Below is a small trained network, with its code and all its weights. Each question gives an input and a target symbol and asks what happens when units are switched off, that is, made to give their printed mean instead of their output.

import numpy as np


def w(rows, s, z=0):
    codes = np.array(rows[::2]) - 128.0
    scale = np.full(codes.shape[1], s)
    scale[-1] = z or s
    return codes * scale


def f(y):
    return y / 2 * (1 + np.tanh(0.7978845608 * (y + 0.044715 * y**3)))


def softmax(a):
    e = np.exp(a - a.max(-1, keepdims=True))
    return e / e.sum(-1, keepdims=True)


def log_softmax(a):
    a = a - a.max(-1, keepdims=True)
    return a - np.log(np.exp(a).sum(-1, keepdims=True))


def net(x, mask):
    ids = ['ΠΦΨβελ'.index(c) for c in x.split()]
    T = len(ids)
    res = E[ids] + P[:T]
    u = 0
    for l in range(2):
        q, k, v = (res @ M[l].T for M in (Q, K, V))
        z = softmax(np.where(np.tri(T) > 0, q @ k.T / 4**0.5, -1e9)) @ v
        res = res + np.where(mask[u], z, O[l][:, -1]) @ O[l][:, :-1]
        u += 1
        y = f(res @ A[l][:, :-1].T + A[l][:, -1])
        res = res + np.where(mask[u : u + 8], y, B[l][:, -1]) @ B[l][:, :-1]
        u += 8
    return log_softmax(res[-1] @ U[:, :-1].T + U[:, -1])


Q, K, V, O, A, B = {}, {}, {}, {}, {}, {}
E = w([
[4,196,106],'Π',
[183,116,9],'Φ',
[156,102,233],'Ψ',
[153,21,76],'β',
[146,110,35],'ε',
[62,105,221],'λ',
],0.016)
P = w([
[110,109,162],'0',
[160,206,98],'1',
[46,1,108],'2',
[174,210,102],'3',
[66,10,90],'4',
[183,215,98],'5',
[82,24,78],'6',
[180,213,104],'7',
[91,41,76],'8',
[179,219,103],'9',
[99,42,70],'10',
],0.0075)
Q[0] = w([
[32,138,92],'0.h1',
[42,139,117],'0.h1',
[6,129,102],'0.h1',
[150,108,142],'0.h1',
],0.011)
K[0] = w([
[35,252,193],'0.h1',
[52,130,139],'0.h1',
[52,143,185],'0.h1',
[150,59,157],'0.h1',
],0.014)
V[0] = w([
[99,66,2],'0.h1',
[137,18,23],'0.h1',
[141,114,205],'0.h1',
[205,82,73],'0.h1',
],0.0073)
O[0] = w([
[93,99,63,254],'0.h1',
[2,164,234,233],'0.h1',
[118,122,136,86],'0.h1',
[111,99,70,102],'0.h1',
],0.0074,0.0037)
A[0] = w([
[226,102,98,122],'0.n1',
[78,228,71,67],'0.n2',
[153,95,103,253],'0.n3',
[113,211,80,201],'0.n4',
[226,248,102,51],'0.n5',
[82,134,167,100],'0.n6',
[190,140,58,117],'0.n7',
[119,208,169,226],'0.n8',
],0.014,0.0037)
B[0] = w([
[49,75,124,164],'0.n1',
[163,1,101,254],'0.n2',
[114,177,127,228],'0.n3',
[236,71,147,236],'0.n4',
[45,156,61,155],'0.n5',
[134,86,136,215],'0.n6',
[164,50,163,195],'0.n7',
[231,236,93,218],'0.n8',
],0.0076,0.0048)
Q[1] = w([
[205,135,149],'1.h1',
[231,128,67],'1.h1',
[69,107,121],'1.h1',
[2,194,210],'1.h1',
],0.0096)
K[1] = w([
[72,132,118],'1.h1',
[77,90,58],'1.h1',
[172,136,178],'1.h1',
[105,247,158],'1.h1',
],0.013)
V[1] = w([
[190,148,240],'1.h1',
[216,133,183],'1.h1',
[112,105,25],'1.h1',
[1,158,68],'1.h1',
],0.0061)
O[1] = w([
[253,53,22,87],'1.h1',
[101,249,8,165],'1.h1',
[143,176,242,208],'1.h1',
[108,210,149,2],'1.h1',
],0.0067,0.0044)
A[1] = w([
[192,107,136,97],'1.n1',
[178,102,147,106],'1.n2',
[131,151,72,154],'1.n3',
[131,159,97,67],'1.n4',
[255,164,138,62],'1.n5',
[93,127,210,153],'1.n6',
[151,237,93,168],'1.n7',
[182,119,67,255],'1.n8',
],0.013,0.0079)
B[1] = w([
[63,101,148,153],'1.n1',
[16,118,127,151],'1.n2',
[142,176,203,153],'1.n3',
[254,117,113,121],'1.n4',
[212,89,48,172],'1.n5',
[198,118,21,192],'1.n6',
[150,165,210,161],'1.n7',
[66,143,160,246],'1.n8',
],0.0083,0.012)
U = w([
[206,62,62,55],'Π',
[119,99,192,90],'Φ',
[83,200,212,253],'Ψ',
[66,218,90,173],'β',
[132,122,255,52],'ε',
[178,159,183,151],'λ',
],0.0094,0.0046)

Each question gives the input, a string of symbols that net reads in full, and the target symbol t.
The units are the heads (4 rows each of Q, K, V and O) and the neurons (one row each of A and B). Each row of codes is followed by its name. A weight is (code - 128) times the scale printed after its matrix; where a second scale follows, it is the last column's (O, A, B and U).
mask holds one flag per unit, layer by layer, with each layer's heads first. A switched-off unit (its flag False) gives its mean, the last column of its rows in O or B, instead of its output. The means were averaged over made-up inputs and are rounded, as every weight is.
A unit's drop is (log p(t) with every unit on - log p(t) with that unit switched off) / (log p(t) with every unit on - log p(t) with every unit switched off).
The circuit of an input: a set's keep is (log p(t) with only the set's units on - log p(t) with every unit switched off) / (log p(t) with every unit on - log p(t) with every unit switched off). Starting from the 12 units with the biggest drops (on a tie, the unit counted first), units are removed one at a time, each time the one whose removal leaves the highest keep (on an exact tie, the one counted first), for as long as the keep stays at least 0.8.
units of the circuit, in order: the units of the circuit, biggest drop first
most important unit: the unit with the biggest drop
k most important neurons: the k neurons with the biggest drops, biggest first
top k neurons in layer l: the k neurons of layer l with the biggest drops, biggest first
drop when u is switched off: that unit's drop, to one decimal
input Π Π Ψ Ψ Ψ λ λ Ψ λ Π β, target Φ: units of the circuit, in order : [1.n6; 1.n5]
input Φ ε Φ, target β: units of the circuit, in order : [0.h1]
input β Φ Φ Π λ β Ψ ε Π Ψ Ψ, target Π: 2 most important neurons : [1.n8; 0.n4]
input Φ λ Π, target Π: units of the circuit, in order : [0.n2; 1.h1]
input Π Φ Ψ λ λ β, target β: units of the circuit, in order : [0.h1; 0.n4; 0.n2]
input λ Π β λ Ψ, target Π: top 2 neurons in layer 0 : [0.n6; 0.n4]
input λ ε β Φ Φ Π, target Π: 4 most important neurons : [0.n4; 0.n2; 1.n5; 0.n8]
input ε β β β ε, target β: top 2 neurons in layer 0 : [0.n7; 0.n4]
input β Π Φ ε ε Φ Π β λ ε, target Φ: 2 most important neurons : [0.n2; 0.n4]
input Ψ β β λ λ Π λ λ, target λ: top 3 neurons in layer 1 : [1.n7; 1.n6; 1.n5]
input Ψ λ Ψ λ Π Φ λ ε, target Φ: 2 most important neurons : [0.n4; 0.n7]
input ε λ λ Ψ λ λ β λ β, target Φ: top 2 neurons in layer 0 : [0.n3; 0.n2]
input β Φ λ, target Π: top 2 neurons in layer 1 : [1.n8; 1.n6]
input ε Φ Π β Π Φ λ λ, target λ: most important unit : 0.n8
input ε Π ε Π Φ Φ, target Φ: drop when 0.n1 is switched off : 0.0
input λ β Ψ λ Π λ ε β, target β: drop when 1.n8 is switched off : 0.2
input λ Φ β Ψ Π λ Π Ψ β Φ, target Φ: drop when 0.n4 is switched off : 0.3
